Below is a small trained network, with its code and all its weights. Each question gives an input and a target symbol and asks what happens when units are switched off, that is, made to give their printed mean instead of their output.

import numpy as np


def w(rows, s, z=0):
    codes = np.array(rows[::2]) - 128.0
    scale = np.full(codes.shape[1], s)
    scale[-1] = z or s
    return codes * scale


def f(y):
    return y / 2 * (1 + np.tanh(0.7978845608 * (y + 0.044715 * y**3)))


def softmax(a):
    e = np.exp(a - a.max(-1, keepdims=True))
    return e / e.sum(-1, keepdims=True)


def log_softmax(a):
    a = a - a.max(-1, keepdims=True)
    return a - np.log(np.exp(a).sum(-1, keepdims=True))


def net(x, mask):
    ids = ['ΠΨδεζλξτ'.index(c) for c in x.split()]
    T = len(ids)
    res = E[ids] + P[:T]
    r = res
    for j in range(2):
        rows = slice(4 * j, 4 * j + 4)
        q, k, v = (r @ M[0][rows].T for M in (Q, K, V))
        z = softmax(np.where(np.tri(T) > 0, q @ k.T / 4**0.5, -1e9)) @ v
        o = O[0][rows]
        res = res + np.where(mask[j], z, o[:, -1]) @ o[:, :-1]
    y = f(res @ A[0][:, :-1].T + A[0][:, -1])
    res = res + np.where(mask[2:6], y, B[0][:, -1]) @ B[0][:, :-1]
    return log_softmax(res[-1] @ U[:, :-1].T + U[:, -1])


Q, K, V, O, A, B = {}, {}, {}, {}, {}, {}
E = w([
[190,146,149,209,105,152],'Π',
[193,123,178,151,42,146],'Ψ',
[161,90,153,95,87,115],'δ',
[132,88,171,138,132,106],'ε',
[249,110,45,139,159,78],'ζ',
[144,103,64,124,37,162],'λ',
[137,50,111,46,56,71],'ξ',
[39,102,12,158,73,189],'τ',
],0.019)
P = w([
[143,251,156,83,158,100],'0',
[113,91,169,97,132,213],'1',
[55,78,126,146,76,49],'2',
[192,214,142,112,156,91],'3',
[164,31,146,127,149,211],'4',
[79,16,122,182,74,64],'5',
[196,210,183,149,134,114],'6',
[173,26,153,153,160,207],'7',
[110,24,121,190,73,58],'8',
],0.015)
Q[0] = w([
[114,43,106,91,54,112],'H0',
[136,119,68,87,131,112],'H0',
[115,130,142,228,125,102],'H0',
[136,111,90,164,212,84],'H0',
[125,4,130,138,178,177],'H1',
[199,107,188,192,77,164],'H1',
[167,74,65,135,107,209],'H1',
[167,104,140,139,109,107],'H1',
],0.016)
K[0] = w([
[175,204,78,77,171,150],'H0',
[155,93,101,71,143,133],'H0',
[144,141,157,253,157,171],'H0',
[140,68,78,184,199,102],'H0',
[180,163,204,186,107,104],'H1',
[169,13,137,201,96,150],'H1',
[165,155,135,192,78,148],'H1',
[179,84,111,147,115,117],'H1',
],0.015)
V[0] = w([
[137,145,145,107,173,175],'H0',
[116,148,157,199,148,110],'H0',
[143,150,91,110,131,144],'H0',
[100,123,65,174,184,92],'H0',
[80,151,64,203,167,132],'H1',
[99,126,235,97,126,52],'H1',
[139,72,101,88,164,101],'H1',
[127,146,65,116,8,154],'H1',
],0.011)
O[0] = w([
[204,92,79,167,180,164,101],'H0',
[82,186,31,94,141,118,228],'H0',
[181,105,130,189,93,128,169],'H0',
[92,165,149,123,73,186,40],'H0',
[158,136,2,20,165,216,31],'H1',
[106,234,171,165,91,125,10],'H1',
[35,132,97,101,214,7,2],'H1',
[122,54,48,193,111,157,247],'H1',
],0.0079,0.0034)
A[0] = w([
[77,62,124,59,1,8,135],'N0',
[153,62,160,164,111,220,7],'N1',
[145,56,135,64,198,203,150],'N2',
[40,47,98,133,36,129,3],'N3',
],0.0085,0.0048)
B[0] = w([
[145,173,59,183,143,170,231],'N0',
[7,128,92,87,170,103,246],'N1',
[115,142,211,180,214,158,195],'N2',
[179,180,167,119,131,74,198],'N3',
],0.014,0.011)
U = w([
[178,181,177,100,119,221,133],'Π',
[163,84,227,145,73,145,134],'Ψ',
[105,22,96,179,69,99,236],'δ',
[180,111,208,137,147,95,11],'ε',
[115,157,114,179,120,115,3],'ζ',
[109,124,134,109,161,211,198],'λ',
[133,151,116,32,205,2,106],'ξ',
[113,207,184,85,151,93,52],'τ',
],0.0095,0.0039)

Each question gives the input, a string of symbols that net reads in full, and the target symbol t.
The units are the heads (4 rows each of Q, K, V and O) and the neurons (one row each of A and B). Each row of codes is followed by its name. A weight is (code - 128) times the scale printed after its matrix; where a second scale follows, it is the last column's (O, A, B and U).
mask holds one flag per unit, heads first, then neurons. A switched-off unit (its flag False) gives its mean, the last column of its rows in O or B, instead of its output. The means were averaged over made-up inputs and are rounded, as every weight is.
A unit's drop is (log p(t) with every unit on - log p(t) with that unit switched off) / (log p(t) with every unit on - log p(t) with every unit switched off).
The circuit of an input: a set's keep is (log p(t) with only the set's units on - log p(t) with every unit switched off) / (log p(t) with every unit on - log p(t) with every unit switched off). Starting from all 6 units, units are removed one at a time, each time the one whose removal leaves the highest keep (on an exact tie, the one counted first), for as long as the keep stays at least 0.8.
units of the circuit, in order: the units of the circuit, biggest drop first
top k neurons: the k neurons with the biggest drops, biggest first
heads that matter: for each layer, one digit per head in row order, 1 if its drop is at least 0.15 and else 0, layers parted by /
input ξ λ δ, target ζ: heads that matter	01
input λ δ Π Ψ ε, target δ: top 2 neurons	[N1, N3]
input Π δ Π Π Π τ Ψ, target λ: heads that matter	01
input ζ Π ζ ζ λ ζ ζ Ψ, target δ: units of the circuit, in order	[H1, N1, N2]
input τ τ Π Π, target λ: heads that matter	01
input ζ Ψ Π Π Π λ δ, target δ: units of the circuit, in order	[H1]
input ζ ζ ε λ ζ Π λ, target δ: top 2 neurons	[N3, N2]
input Π Π δ Π ζ Π Π ζ, target λ: top 3 neurons	[N1, N2, N3]
input ε Π Π τ Π Π τ ξ, target λ: top 3 neurons	[N2, N1, N0]
input Π Π λ ε ξ Π ξ Π δ, target ζ: heads that matter	00
input Π ξ λ, target ζ: heads that matter	00
input Π ζ Π Π Ψ λ, target ζ: units of the circuit, in order	[N3, N0]
input ξ Ψ Π Π Π ζ ξ, target ζ: top 2 neurons	[N0, N1]
input ζ ζ ε ξ Π ζ δ, target ξ: heads that matter	01
input ε ζ Π λ λ λ ξ, target ζ: units of the circuit, in order	[N0]
input Π λ ζ, target ζ: units of the circuit, in order	[N0, H0]
input Ψ ζ ζ Π λ ζ δ, target δ: units of the circuit, in order	[H1, N3]
input Π ζ ε λ ε ζ λ, target δ: top 2 neurons	[N3, N1]
input ζ ζ ζ ζ ζ, target ε: units of the circuit, in order	[H1, N2, N1]
input ζ Ψ Π ζ λ Π Π, target δ: units of the circuit, in order	[H1]
input ε Π Π λ Ψ, target δ: units of the circuit, in order	[H1, N1]
input Π Π τ ζ ξ, target λ: units of the circuit, in order	[N1, H1, N2]
input ζ Π ζ Π Π τ, target ζ: units of the circuit, in order	[N3, N0]
input λ ε ζ λ λ Π, target ζ: units of the circuit, in order	[H0, N0]
input Π Π Π Ψ, target Ψ: units of the circuit, in order	[N0, N1]
input ε Π Π ε Π ζ Ψ ζ, target δ: units of the circuit, in order	[H1, N2, N3]
input Π Ψ ε Π, target τ: units of the circuit, in order	[H1]
input ζ Π Ψ, target ζ: top 3 neurons	[N0, N3, N1]
input λ ζ ε λ τ δ ε, target λ: top 2 neurons	[N2, N3]
